Below are the code and all the weights of a small trained network. Each question names an input and a class and asks about switching units off, where a switched-off unit gives its printed mean instead of its output.

import numpy as np


def w(rows, s, z=0):
    codes = np.array(rows[::2]) - 128.0
    scale = np.full(codes.shape[1], s)
    scale[-1] = z or s
    return codes * scale


def norm(h):
    return h / np.sqrt((h * h).mean(-1, keepdims=True) + 1e-5)


def f(y):
    return np.maximum(y, 0)


def log_softmax(a):
    a = a - a.max(-1, keepdims=True)
    return a - np.log(np.exp(a).sum(-1, keepdims=True))


def net(x, mask):
    res = np.array(x, float).reshape(1, 4) / 4 @ E
    u = 0
    for l in range(4):
        y = f(norm(res) @ A[l][:, :-1].T + A[l][:, -1])
        res = res + np.where(mask[u : u + 5], y, B[l][:, -1]) @ B[l][:, :-1]
        u += 5
    return log_softmax(norm(res)[-1] @ U[:, :-1].T + U[:, -1])


A, B = {}, {}
E = w([
[119,123,138,119,146,120,128,135,121],'x0',
[100,166,145,141,133,252,116,188,61],'x1',
[168,157,57,51,139,124,111,69,62],'x2',
[135,78,69,95,83,115,181,223,114],'x3',
],0.019)
A[0] = w([
[78,16,121,169,184,83,138,155,226,1],'0.n1',
[161,58,75,133,82,64,185,189,141,44],'0.n2',
[122,54,72,58,58,194,200,254,98,26],'0.n3',
[126,26,40,39,60,86,185,234,147,88],'0.n4',
[193,127,63,58,183,41,150,86,173,86],'0.n5',
],0.0078,0.0075)
B[0] = w([
[192,154,103,195,125,127,151,134,204,171],'0.n1',
[120,64,159,114,177,175,174,99,169,187],'0.n2',
[118,244,161,124,96,20,22,140,154,235],'0.n3',
[129,14,76,89,134,193,189,101,124,254],'0.n4',
[68,73,119,98,59,97,87,55,87,227],'0.n5',
],0.011,0.0076)
A[1] = w([
[157,154,87,66,147,164,138,98,87,86],'1.n1',
[135,109,71,121,102,124,164,230,91,97],'1.n2',
[176,138,77,181,140,143,148,99,153,1],'1.n3',
[154,115,169,177,128,2,129,8,180,71],'1.n4',
[87,123,164,146,80,79,96,166,209,120],'1.n5',
],0.012,0.0065)
B[1] = w([
[126,102,123,42,149,137,89,129,167,192],'1.n1',
[107,239,205,140,85,29,124,134,131,181],'1.n2',
[157,159,169,117,60,129,98,124,148,130],'1.n3',
[130,206,150,112,84,102,129,254,107,252],'1.n4',
[104,144,218,119,137,155,140,179,131,206],'1.n5',
],0.013,0.011)
A[2] = w([
[174,84,162,175,109,133,200,141,157,45],'2.n1',
[109,101,123,242,180,162,142,101,156,73],'2.n2',
[143,196,116,98,99,92,105,105,1,21],'2.n3',
[116,6,147,174,157,140,241,148,230,3],'2.n4',
[126,134,148,147,152,197,111,117,125,105],'2.n5',
],0.013,0.0071)
B[2] = w([
[185,211,122,101,170,108,11,113,143,169],'2.n1',
[123,42,54,173,82,114,193,119,125,159],'2.n2',
[173,162,52,157,191,101,135,131,250,254],'2.n3',
[144,207,53,137,180,81,32,107,173,208],'2.n4',
[142,64,157,124,145,68,178,106,105,186],'2.n5',
],0.013,0.0078)
A[3] = w([
[124,146,168,220,133,104,106,164,151,158],'3.n1',
[128,154,87,111,88,72,127,124,98,87],'3.n2',
[95,125,188,189,170,204,159,81,106,148],'3.n3',
[141,135,183,152,56,144,164,184,139,1],'3.n4',
[156,124,82,131,250,230,118,31,139,43],'3.n5',
],0.014,0.0043)
B[3] = w([
[123,24,98,116,123,200,170,57,16,254],'3.n1',
[148,89,103,236,236,240,118,100,164,199],'3.n2',
[212,70,39,32,131,16,161,94,194,192],'3.n3',
[79,137,180,177,111,173,110,86,135,200],'3.n4',
[46,181,251,236,42,141,172,199,74,193],'3.n5',
],0.012,0.011)
U = w([
[93,151,236,162,95,131,129,162,95,195],'0',
[137,193,82,124,160,93,81,145,193,251],'1',
[141,4,82,103,112,118,156,58,89,112],'2',
],0.023,0.00024)

Each question gives the input, the list of numbers given to net, and the class t.
The units are the neurons (one row each of A and B). Each row of codes is followed by its name. A weight is (code - 128) times the scale printed after its matrix; where a second scale follows, it is the last column's (A, B and U).
mask holds one flag per neuron, layer by layer. A switched-off neuron (its flag False) gives its mean, the last column of its row in B, instead of its output. The means were averaged over made-up inputs and are rounded, as every weight is.
A unit's drop is (log p(t) with every unit on - log p(t) with that unit switched off) / (log p(t) with every unit on - log p(t) with every unit switched off).
The circuit of an input: a set's keep is (log p(t) with only the set's units on - log p(t) with every unit switched off) / (log p(t) with every unit on - log p(t) with every unit switched off). Starting from the 12 units with the biggest drops (on a tie, the unit counted first), units are removed one at a time, each time the one whose removal leaves the highest keep (on an exact tie, the one counted first), for as long as the keep stays at least 0.8.
circuit, biggest first: the units of the circuit, biggest drop first
top k neurons: the k neurons with the biggest drops, biggest first
k most important neurons of layer l: the k neurons of layer l with the biggest drops, biggest first
drop of u: that unit's drop, to one decimal
input [7,6,-2,-8], class 2: most important neuron of layer 3 => 3.n3
input [-4,4,0,-3], class 2: top 2 neurons => 3.n3; 2.n3
input [0,-2,-8,1], class 1: top 4 neurons => 2.n4; 0.n3; 2.n1; 1.n2
input [2,1,0,-4], class 2: top 3 neurons => 0.n3; 3.n1; 2.n4
input [7,1,5,-4], class 0: top 3 neurons => 3.n5; 0.n3; 1.n4
input [7,0,-3,7], class 1: top 2 neurons => 0.n4; 0.n2
input [-3,-8,-6,0], class 0: top 3 neurons => 1.n4; 1.n5; 2.n3
input [-1,-1,-6,8], class 1: top 2 neurons => 0.n4; 2.n4
input [-4,-8,-1,5], class 1: 2 most important neurons of layer 2 => 2.n4; 2.n1
input [-3,0,-1,-4], class 0: top 2 neurons => 1.n4; 0.n4
input [5,3,7,-3], class 0: top 2 neurons => 3.n5; 1.n4
input [3,1,5,6], class 1: top 3 neurons => 0.n3; 3.n1; 1.n2
input [4,3,3,8], class 1: top 2 neurons => 0.n3; 1.n2
input [6,-7,-6,6], class 1: circuit, biggest first => 2.n4
input [-6,2,-8,-1], class 2: top 2 neurons => 3.n1; 1.n4
input [-7,-1,0,-6], class 0: top 2 neurons => 1.n4; 2.n4
input [1,2,6,-3], class 0: top 2 neurons => 3.n5; 1.n4
input [6,-7,-4,-6], class 0: drop of 1.n4 => 0.4
input [6,3,7,-5], class 0: drop of 3.n5 => 2.4
input [-4,-2,-7,2], class 1: drop of 2.n4 => 3.2
input [-1,5,-1,-7], class 2: drop of 3.n3 => 0.4
input [-7,5,-5,-1], class 2: top neuron => 1.n4
